[128 = 0]

q498-q518: [176  17 172  99 135 173 140 102  16  86 175 133  36 150 147  91 189 177
 215 151 136 143 109 162 134 149 106 108  90 128 144  65 108]
q687-q910: [ 92 163 128 126 118 112 149 138 134 118 128 134 178 118 125 136 111 132
  80 123 120 135 133 117 141 123 126 147 117 108 111 157 120]
q524-q493: [ 79 130 160  75 138 142 121 130 141  85 118 127 139 108 166 134 117 140
 173 109  74 164 129 127 131 140 133 101 130 111 131 103 155]
q687-q910: [120 154 111 140 146 101 100 150 139 146 142 105 136 123 120 141 114 107
 105 125 149 136 112 117  96 102 139 118 165 110 104 123 121]
q687-q910: [107 178 144  59 141 102 121 143 131  83 184 103 179 115 121 177 129  95
  85 118 101 164 121 105 135  96 165 105 139 122  72 133 134]
q524-q493: [123  94 154 135 145 140 147 113 102 108 155 146 122 123 121 112 140 150
 132 146  90 135 145 139 105 136 123 158 109 148 178 130 106]
q498-q518: [135 168 124 134 128 108 159 127 144 118 148 147 183 107 113 147 118 110
  43 143 132 140 149 135 149 119 139 189 103 150 106 183 112]
q271-q206: [ 95 142 151 111 144 120  98 141 149 131 168 135 139 110 144 146 105 105
  92 123  92 146 117 153 109  98 154 119 141 122 114 142 130]
q524-q493: [132  74 184  68 130 151 182 123  34  47 198 131 127 125 118 115 174 160
 126 151  64 159 149 133 153 124 115 149  52 129 135 115  90]
q271-q206: [103 113 151 121  94 117 156 133 124 117 112 110 168 149 127 129 136 162
 130 127 147 113 142 104 186 155 108 104 121  99  74 139 138]
q271-q206: [120 167  83 134 102 161 141 104 105 144  99 180 109 113 149 113 126 131
 124  95 130 124  59 136  87  98 128 141 111 118 202 120 122]
q498-q518: [123 194 104 107 158  67 120 184 152 116 163  82 184 124 134 176 117  85
  84 118 141 165 142 100 136  87 148 159 132 142  74 173 130]
q169-q650: [173  37 151 155 142 152 131 142 114 142 101  66  88  71 122  82 160 151
 173 170 132 152 134 126  85  91  81 124 146 108  99  28 105]
q687-q910: [ 51 149 167 134 193  93  78 120 201 109 135 125 168 118 140 155  78 133
 151 132 104 160 157 123  84 183 160 107 220 126 132 132 155]
q498-q518: [133  92 104 184 123 126 111 167 143 187  75  83  97 130 131  93 126 139
 172 126 142 104 132 112 100 104  88 119 145 109 140  98 125]
q524-q493: [109  91 145 141 149  96 131 157  61 109 188 133 105 210 131 121 131 159
 149 133 135 113 169 140 167 178 115 151  86 132 146 193 104]
q498-q518: [161 106 133 158 145 138  64 120 183 186 128 108  87  95  98 125 113  84
 112 151 124 110 120 150  71  94 149  84 197 130 108  76 131]
q687-q910: [129 140 144  84 145 134 128 120 139  94 145 145 135 109 173 150 131 119
 145 119 113 170 121 150 140 128 149 144 114 160 127 139 152]
q687-q910: [ 92 138 157  71 117 103 158 145  96  78 169 106 186 144 161 160 154 153
 133 109 137 161 109 100 171 120 132 114 112 117  74 149 141]
q524-q493: [106 124 113 124 120 122 130 173  79 130 144 134 101 164 165 115 124 139
 144 102 119 127 122 144 150 114 108 148  70 112 151 166 117]
q169-q650: [180  51 174  73 107 176 159  96  55  79 151 128  85 116 141 110 185 157
 169 150 132 149 112 152 168 133 113 104  85 123  89  67 124]
q169-q650: [164  70 157  88 116 161 148 110  70  94 146 128  90 127 152 115 172 153
 175 136 135 146 108 146 154 129 116 113  95 130 111  88 129]
q169-q650: [ 44 176  90 122 127  90  89 143 125 121  82 105 127 231 127 141 102 160
 236  66 159  88 120  50 134 212 128  34 191  75 164 129 167]
q169-q650: [ 89 139 177  84 173  89 141 132 103  62 218 109 195 112 132 168 143 139
  98 141 114 191 124 109 107 115 155 138 151 132  90 139 114]
q271-q206: [121 129 113 120  64 129 158 138 118 152 109 102 152 178  99 129 161 139
 139  99 114  64 122  68 161 108 114  83 106 129 142 142 140]
q271-q206: [155 136 122 133 141 155 135 101 162 127 103 153 123  76 133 122 124 112
 122 140 105 148 131 149  99 119 135 166 126 164 164 112 132]
q169-q650: [194  59 142 161 161 141  99 124 112 154 153  91  69  89 100 104 153 116
 133 176 150 140 119 148  65  90 121 119 168 129 104  50  97]
q169-q650: [ 79 154 116 113  77 139 136 120 146 123  49 130 145 160 114 118 104 151
 158  97 123  86 141  90 182 187 109  65 132  69 117 116 156]
q498-q518: [168  93 150 117 111 171 136  70  91 104 125 177  82 123 116 107 133 142
 120 155 159 122 123 178 167 182 127 115 112 106  98  97 120]
q687-q910: [ 78 159 109 108 123 120 126 159 112 110 110 159 117 173 189 128  97 142
 167  84 120 134 134 146 179 166 118 147  75 113 158 186 148]
q498-q518: [ 76 192 145 103 130 114 131 106 137 101 180 174 187 120 102 160  97 108
  31 124  90 133 123 135 124 129 170 134 134 116 126 175 115]
q498-q518: [109 128 119 114 120 131 103 141 125 138 123 121  99 172 128 128 126 124
 176 100  99  98 129 112 129 137 133  84 129 126 167 128 145]
q169-q650: [ 97 183  85 117  69 146 141 131 148 150  67 180 129 166 168 128 102 125
 138  70 117  87 113 136 189 145 124 129  71 127 173 190 165]
q687-q910: [146 166 111  79 132 119 111 152 109 114 170 111 122 122 129 156 135  83
 100 113 122 150 102 126 127  76 153 114 117 123  94 122 125]
q498-q518: [160  87  75 199 110 107 137 177  76 184 103  77  82 199  91  88 155 151
 172 126 172  64 145  82 125 120  74 132 108 119 164 133  96]
q271-q206: [195 121 112 127 140 156 132 107 122 117 114 132  89  97  91 113 137 101
 119 157 122 133 150 141 118 130 127 150 113 145 136  88 110]
q271-q206: [122 136 118 117 134 121 140 125 121 106 124 116 133 170  98 133 143 136
 173 118  97 106 160  80 128 160 130 120 124 157 186 137 134]
q524-q493: [ 85 102 171 120 154 117 106 122 148 102 131 129 130 155 145 132 107 154
 179 132 115 134 167 136 150 200 133 103 154 124 122 137 152]
q271-q206: [134 139 130 100 156 134 110 121 104  97 167 143 100 132 110 134 123 106
 124 132  92 140 138 141 111 135 150 128 119 134 155 121 114]
q271-q206: [135  95 159 122  98 123 181 114 140 114 111 123 177 144 166 139 163 173
 160 129 166 128 140 116 200 158 112 144 105 167  93 165 162]
q524-q493: [ 96 107 165 147 129 153 126  94 166 132 107 166 134 102 123 109 101 144
 117 145  83 119 152 156 117 162 128 130 141 125 157 124 132]
q498-q518: [ 81 186 141  74 134 104 138 141  97  68 180 153 172 132 136 158 102 118
  61 118 116 165 130 141 170 140 149 142  97  90  79 173 115]
q524-q493: [ 72 164 167  86 134 114 127 105 139  77 165 157 177 144 107 158 101 127
  87 127  89 131 156 126 161 179 161 107 136 114 109 163 135]
q524-q493: [ 95  99 184  98 143 145 143 105 112  75 157 143 140 120 108 121 129 151
 131 147  54 141 165 131 127 161 132 124 117 127 152 116 117]
q271-q206: [ 91 133 145  86 149  92 110 152  86  89 200 107 130 209 108 156 137 130
 160 110  94 114 155  93 146 158 150  89 125 134 146 164 128]
q687-q910: [138 155  96 156 138  98 128 163 143 152 124  74 157 112  75 131 128 102
  85 139 127 121 143  78  87  80 120 137 152 118 115 114 100]
q524-q493: [131 105 116 132 184 108  82 163 132 136 149 100  74 178 161 135 137 121
 238 108 104 132 148 119  90 136 137 129 140 190 211 141 150]
q498-q518: [143 130 126 149 128 142 108  93 167 144  77 130 124  79 124 121 109 126
 121 146 184 141 102 141 109 145 129  99 193  91  72  67 139]
q271-q206: [191 110  93 155  84 130 149 139 106 167  93  97 113 135 113 112 158 129
 119 135 207  99 108 114 162 103  97 121 114 110  69 108 120]
q169-q650: [116 139 118 140 104 136 148 136 138 150 113 146 145 114 149 121 125 130
 104 114 114 122 113 137 130  96 119 156  98 135 150 155 128]
q498-q518: [106 137 151  88 131 131 159  95  62  58 160 158 149 127 138 135 139 165
 119 131 158 168  98 131 146 164 132 126 121  89  98 116 113]
q687-q910: [ 97 158 129  96 131  92 165 170 116  92 145  85 198 121 143 152 144 138
 117 114 120 166 131  80 141  94 118 151 109 124  98 149 125]
q169-q650: [161 104 155 122 166 127  90  96 142 111 149 129  98 124 116 140 122 116
 143 160 162 143 144 156 129 177 153 103 177 135  83  98 138]
q169-q650: [ 20 228 142  84 138  78 127 148 183  85 139 129 241 120 138 181  75 117
  68  97  92 161 140  94 146 141 160 119 157  94  87 183 150]
q524-q493: [131 113 138 154 106 148 142 106 141 145 100 143 135  99 107 106 119 137
  92 148 127 113 132 141 129 132 114 130 131 106 115 111 116]
q524-q493: [135 128 135 120 115 157 118 110 173 144  98 143 122  93 142 126 119 112
 128 125 104 127 120 149 125 115 137 117 134 139 130 109 151]
q271-q206: [189  75 119 165  57 182 193  89 138 163  35 135 122 105 113  83 167 163
 147 145 152  82 133 119 167 133  78 141  90 144 137  96 135]
q687-q910: [173 138  61 166 106  90 154 196 120 167  93  29 141 171  42 117 159 108
 129 129 130  69 184  27 133  87  86 133 108 135 134 128  99]
q169-q650: [111  99 155 154  80 155 168  79 142 138  82 166 156 128 127 107 131 176
 122 137 145  94 129 135 166 175 108 121 125 118 126 136 140]
q687-q910: [191  57 140 115 132 145 144 121 102 120 128  94  89 140 157 121 192 151
 226 135 152 138 122 118 134 123 113 124 116 185 141  93 148]
[179 136  87 177 147 104  82 146 144 191 139  78 104 113  80 132 131  83
  93 147 181 112 100 110  59  68 138 106 196 120  95  87 105] | q687-q910
[ 92  96 180  76 114 160 141  98  74  80 180 177 109 166 130 123 140 154
 145 120  54 114 136 151 157 163 141 103  80 131 177 145 126] | q271-q206
[139 101 123 153 102 158 132 101 133 155  92 152  97 147 113 103 132 142
 154 127 118  82 134 132 131 153 117 115 121 139 177 122 134] | q498-q518
[186  54 119 156 123 136 141 161  59 150 149 105  61 164 125  91 167 142
 160 145 141 105 145 142 143 108  89 156  68 145 148 130  96] | q524-q493
[122 173 138  97  83 131 138 105 151 126 135 181 166 122 158 158 106 110
  49 116 165 128 103 175 210 137 154 127 102 115  47 184 153] | q524-q493
[ 93 144 145  71 114 134 154 145  66  73 175 129 144 140  91 128 133 126
  87 122  48 129 147 109 147 114 128 120  71  92 136 132  94] | q524-q493
[150 128 125 101 171  94  98 148  56 101 227 135  87 176 172 159 144 118
 142 121 190 166  93 164 138 127 156 141 117 144 102 166 119] | q271-q206
[110 115 152 133 126 125 142 118 105 110 155 146 139 146  98 121 121 143
  95 145 108 113 158 134 146 159 126 135 112 116 130 150 105] | q524-q493
[119 148 118 119 104 103 178 159 105 116 134  98 189 124 134 139 151 143
  95 119 147 142 119  90 154  89 107 157  96 119  91 154 116] | q687-q910
[136  70 110 198 149 125 134 152 141 170  69 106  97 136 187  91 142 176
 236 124 162 132 132 124  94 135  80 173 134 166 196 126 141] | q169-q650
[215  27 155 125 102 183 138  79  75 138 140 124  51 136 108  98 197 148
 184 157 149  98 104 144 128 124 117  85 121 154 133  56 124] | q687-q910
[136 148 116 142 140 129  95 150 188 161 100 116 124  74 134 127  92  86
  92 135 114 143 136 153 108  92 132 138 145 117  98 112 132] | q169-q650
[132 122 117 161 133 130  85 133 172 170  76  99 107  91 127 114 102 118
 138 136 168 130 110 132  95 120 118  88 195  81  79  65 137] | q498-q518
[156  80 140 133 127 153 117 112 100 134 136 108  83 129  74 103 150 128
 144 151 102 101 134 116  94 121 121  86 144 115 145  65 105] | q687-q910
[100 151 135 113 131 138 137 110 111  88 111 156 139  96 130 119  99 141
  99 135 138 161 122 146 137 160 122 133 128  68  95 105 114] | q271-q206
[144 152 109  80 156 113  90 152  74 106 199 107  88 157 118 153 143  90
 137 111 122 144  98 119 101  93 159  96 131 124 129 113 115] | q169-q650
[139 130 131 135  98 156 123 105 183 157  69 139 134  79 147 121 113 121
 115 129 147 127 107 150 140 120 125 110 149 112  85  97 155] | q524-q493
[ 87 180 110 164 135  92 137 152 164 151 136 121 193 115  95 140 102 112
  51 127 101 119 144  98  92  94 133 165 142 129 148 174 105] | q169-q650
[129 102 153 140 108 172  99  90 147 159 130 179  83 123  97 106 103 110
  93 143  77  82 138 180 124 142 144  98 127 121 155 120 123] | q498-q518
[ 90 225  94 122 136  71 136 158 164 117 129 111 215 125 121 172  99 103
  64 108 151 148 132  86 137 116 146 153 146 118  88 182 132] | q498-q518
[114  93 168 114 135 143 152 114  92  90 162 142 129 127 105 113 139 150
 119 150  74 132 158 134 129 146 122 140  99 128 153 125 102] | q524-q493
[121 160 127 103 157 104 132 128 145 101 157 132 160 137 160 166 137 120
 148 112 126 158 126 117 125 130 156 155 131 184 152 169 152] | q271-q206
[125 124 111 126 115 141 117 153 171 130  24  85 109 117 124 101 102 129
 190 122 116 120 177 104 164 167  90  96 131  83 100  75 153] | q169-q650

q549-q330: [ 94 155  95 171 143  82 118  56  71  97 151 146  87  88 156 166  66 196
 114 165 138  64 158 165 120 159 123 169 245 133 114 105 126]
q214-q191: [141 158 114 121  97 109 109 117  96  99 106 101 113 116 133 165 133 155
 130 128 156 121 168 136 146 148 127 155 145 124 130 120 142]
q684-q698: [147 142 124 137 120 101 109 147 130 163 102 111 135 139 129 118 162 150
 139 106 155 120 126 140 136 108 147 142 143  81 139 130 156]
q549-q330: [124 106 139 137 160 142 141 159 151 177 127 127 149 155 125  77 157 106
 133 125 127 154 106 107 133 100 156 118  81 129 137 142 150]
q684-q698: [135  97 152 119 191  92 122  94 127 142 138 170 108  92 123 183  63 189
  82 129  75 105 128 122 113 143 127 160 186 168 103  96 112]
q278-q11: [106 162 135 176 127 112 115 136 106 119 143 129 157  76 117 111  91 122
 116 129  96 105 181 157 141 155 170 148 173 152 124 137 208]
q278-q11: [141 105 117  88 135 136 142 106 142 147 114 123  91 177 129 161 161 156
 132 133 168 133  86  94 125 107  90 123 114 106 140 108  62]
q278-q11: [128 112 159 119 169 111 137 147 161 180 137 164 147  94  78 146  79 153
 108  98  66 100 127 135 131 121 125 135 191 144 126 115 140]
q684-q698: [136 164 133 105 153 113 136 114 117 144 150 115 137 106 131  98 138 142
 126 135 133 154 145 128 155 152 150 167 143 171 129 126 129]
q214-q191: [ 45  58 129 175 132 182 144 141 167 153 123 149 135 166  96 128  98 108
 144 127 112  82  80 120  75  93  83  49 130 109 133 145 126]
q549-q330: [162 116 118 106 110 116 137 128 131 105 118 157  94 129 115 200 101 140
 116 121 113  97 127 126 135 111  91 124 151  91 130 101  88]
q214-q191: [127 122 102 166 100 139 143 151 105  86 121 141 110 135 131 151 107  88
 126 149 120 107 162 124 150 110 136 113 100 100 137 128 161]
q278-q11: [ 91 181 124 203 102 124 111 107 103 100 158 129 149  88 121 115 104 110
 111 144 112  81 166 155 127 165 167 135 193 123 133 128 212]
q214-q191: [123 126 136 116 116 134 121 148 126 128 102 106 138 120 103 149 124 135
 131 114 126 134 160 120 142 136 125 131 115 149 131 132 155]
q549-q330: [148 147  83 125 105 113 159 154 125 143 128 139 107 154 135 110 146 120
 169 128 166 108 117 153 160  78 107 123 150  52 153 131  91]
q214-q191: [ 95 113  50 156 211 116 219  75  78 153 172 168  35 177 158 138 102 163
 123 225 173  95 130  81 192  83 129 166 158 126 159  89  79]
q684-q698: [148 162 134 125 143 105 127 161 117 131 155 128 171  86 163  29 131  95
 151 121 111 177 147 176 143 135 173 151 111 157 111 164 141]
q684-q698: [137  94 135 112 204 110 153 121 125 158 143 158 111 123 139 126  99 153
 106 146 101 147 124 106 141 117 144 156 119 173 116 115 106]
q549-q330: [196 149 108 109 151  40 132 106  78  92 135 183  72  60 138 226  40 198
  89 135  84  80 190 160 174 134 128 204 229 121 111  78 105]
q278-q11: [138 125 156 103 137 118 127 124 179 178 136 156 138 120  79 158 117 158
 116  88  98  90  85 134 108 120  96 118 207  99 135 106  99]
q214-q191: [101 138 138 145 176 126 138 124 120 164 147 119 147 114 123  86 126 136
 118 144 120 144 148 115 147 143 170 155 132 181 131 133 173]
q214-q191: [131 120 124 148  80 144 128 163 124  88 103 135 125 122  96 186  99  98
 120 119 102  97 168 125 142 120 118 104 116 103 137 124 169]
q278-q11: [110  99 126 134 166 125 146 132 123 143 129 145 118 123 121 137  92 144
 122 139 109 121 139 120 136 117 127 134 134 155 124 125 129]
q684-q698: [164 144 136 146 125  89 104 142 119 124 123 142 137  98 138 134 116 135
 112 111 104 115 146 154 132 128 161 150 153 102 118 123 164]
q549-q330: [177 132  78 146  88  97 131 193  99 110  92 128 112 150 174 101 150 100
 174 122 165 133 148 167 161  65 141 126  82  38 135 152 131]
q549-q330: [141  87 125 158 157  92 121 131 110 115 118 175 102 105 143 176  62 155
 101 132  83  92 142 142 118 110 135 138 154 115 106 113 136]
q278-q11: [ 63 145 128 162 129 130 109 105  94 114 126  97 142  93 120 126  95 156
 130 140 133 112 178 143 122 172 138 143 167 187 119 141 183]
q214-q191: [119 127 133 139 142 124 135 102 144 142 152 158 120 125 115 144 109 140
 110 131 109  92 100 129 112 128 116 122 184 112 131 109 112]
q214-q191: [ 59 115  96 186 118 145 110 108 100 118 117  95 127 160 178  71 150 129
 168 155 190 125 111 148  87 123 128 102 108 117 121 165 139]
q684-q698: [141 139 112 120 126 134 144 163 127 154 117 103 137 159 138  77 179 104
 157 129 166 164 130 119 161 100 149 132  74 113 147 146 137]
q684-q698: [146  74 134  94 159 112 128 174 151 195  72 119 122 160 111 146 143 174
 145  93 142 140 114 112 136  77 113 130 102 111 132 131 115]
q549-q330: [102 132 127 162 148 115 114 116 106 128 136 124 138 109 150  98 113 140
 127 140 127 126 142 145 117 142 154 142 142 152 115 140 159]
q684-q698: [120 112 134 121 112 143 125 108 132 101 120 136 109 127 104 196 103 139
 107 129 113 102 131 109 116 142  97 114 142 133 127 107 118]
q278-q11: [117 115 108 127 129 105 122 128 118 133 116 133 117 123 148 122 107 162
 159 120 146 111 119 168 110 110  98 126 165 108 116 140  90]
q278-q11: [ 55 156 122 155  69 167  90  69 110  77 128  74 138 133 139 122 150 130
 147 143 180 115 122 140  74 185  99  99 145 146 123 146 135]
q278-q11: [139 140 181 102  95 176 117 112 200 138 151 133 162 141  72 146 167  87
  96  96  96 125  68  95  91 154 109  84 130 115 141 109 120]
[134 162 123 156  33 141  93 138 127  70 108 111 139 123 113 164 140  94
 133 107 135  91 144 152 112 142 114  95 141  66 136 131 166] | q684-q698
[102  92 171 126 160 138 121 118 155 131 146 161 149  88  99 149  64 136
  99 114  55 114 118 131  88 153 113 112 160 183 103 125 125] | q549-q330
[177 179 110  85 179  67 150  47 108 150 177 157  73 115 148 160 130 204
  96 157 149 111 110 121 162 145 128 205 230 123 135  69  54] | q214-q191
[146 126 140 110 103 145 129 109 181 142 144 154 125 158 109 147 155 115
 121 107 125 100  51 123  91 114  87  88 159  63 139 108  71] | q278-q11
[116  95 160 113 174 134 141 152 146 159 128 143 148 103  92 135  86 135
 111 115  74 139 145 113 135 131 134 132 123 190 119 129 147] | q278-q11
[141 124 149 123 141 109  98  76 100  82 122 131 102  94 129 215  90 173
  70 141  99 118 162 103 119 181 137 164 147 178 105  92 145] | q549-q330
[ 94 137 124 142 116 160 135 162 148 161 133  99 171 154 133  29 177  82
 176 120 160 158 103 143 120 110 137  95  87 120 140 173 140] | q549-q330
[169 130 135 111 128 133 143 132 153 142 137 145 119 152 116 143 157 108
 108 125 122 132 102  98 143 111 134 125 110  95 144 106 115] | q278-q11
[128 178 149 141  61 143  88 120 146  97 141 109 171 109 122 103 158  90
 132 101 127 122 114 161  93 165 130 103 148 102 126 142 152] | q278-q11
[ 64 157  80 214 160  95 119  68  64 136 147 113 104 129 185  82 125 177
 139 183 188  91 143 153 123 138 169 165 194 123 128 133 169] | q549-q330
[184 126 118 152  65 138 127 184 116  56 107 146 123 129 132 165 123  49
 113 126  96 127 168 124 155 107 150 105  52  75 133 128 174] | q684-q698
[122 105 156 106  99 125  93 100 143 102  95 135 112 101  76 255  74 186
  96  94  93  72 136 125  90 159  69 117 198 132 115  95 117] | q684-q698
[150 119 143 117 144 127 133 171 143 153 123 129 154 126 125  90 140 104
 134 111 109 161 130 127 143 111 153 129  86 137 127 144 144] | q549-q330
[ 99 141 148 144 142 131 108 128 120 130 139 106 168  99 140  70 128 120
 133 127 119 157 144 145 114 161 161 137 118 184 111 156 168] | q549-q330
[155 120 156  82 138 121 122 150 159 161 115 127 147 119 101 135 133 143
 128  91 109 145 116 127 128 125 116 132 130 139 125 127 111] | q278-q11
[ 95 135 173 125 161 125 107 100 165 184 147 128 164 101  88 120 118 169
 108 101 100 109 100 132  93 161 127 133 205 163 122 121 142] | q214-q191
[112 134 188  79 103 168  95 121 178 139 119  89 179 116  76 136 155 126
 120  83 112 155 107 112  89 179 102 104 121 181 123 135 129] | q278-q11
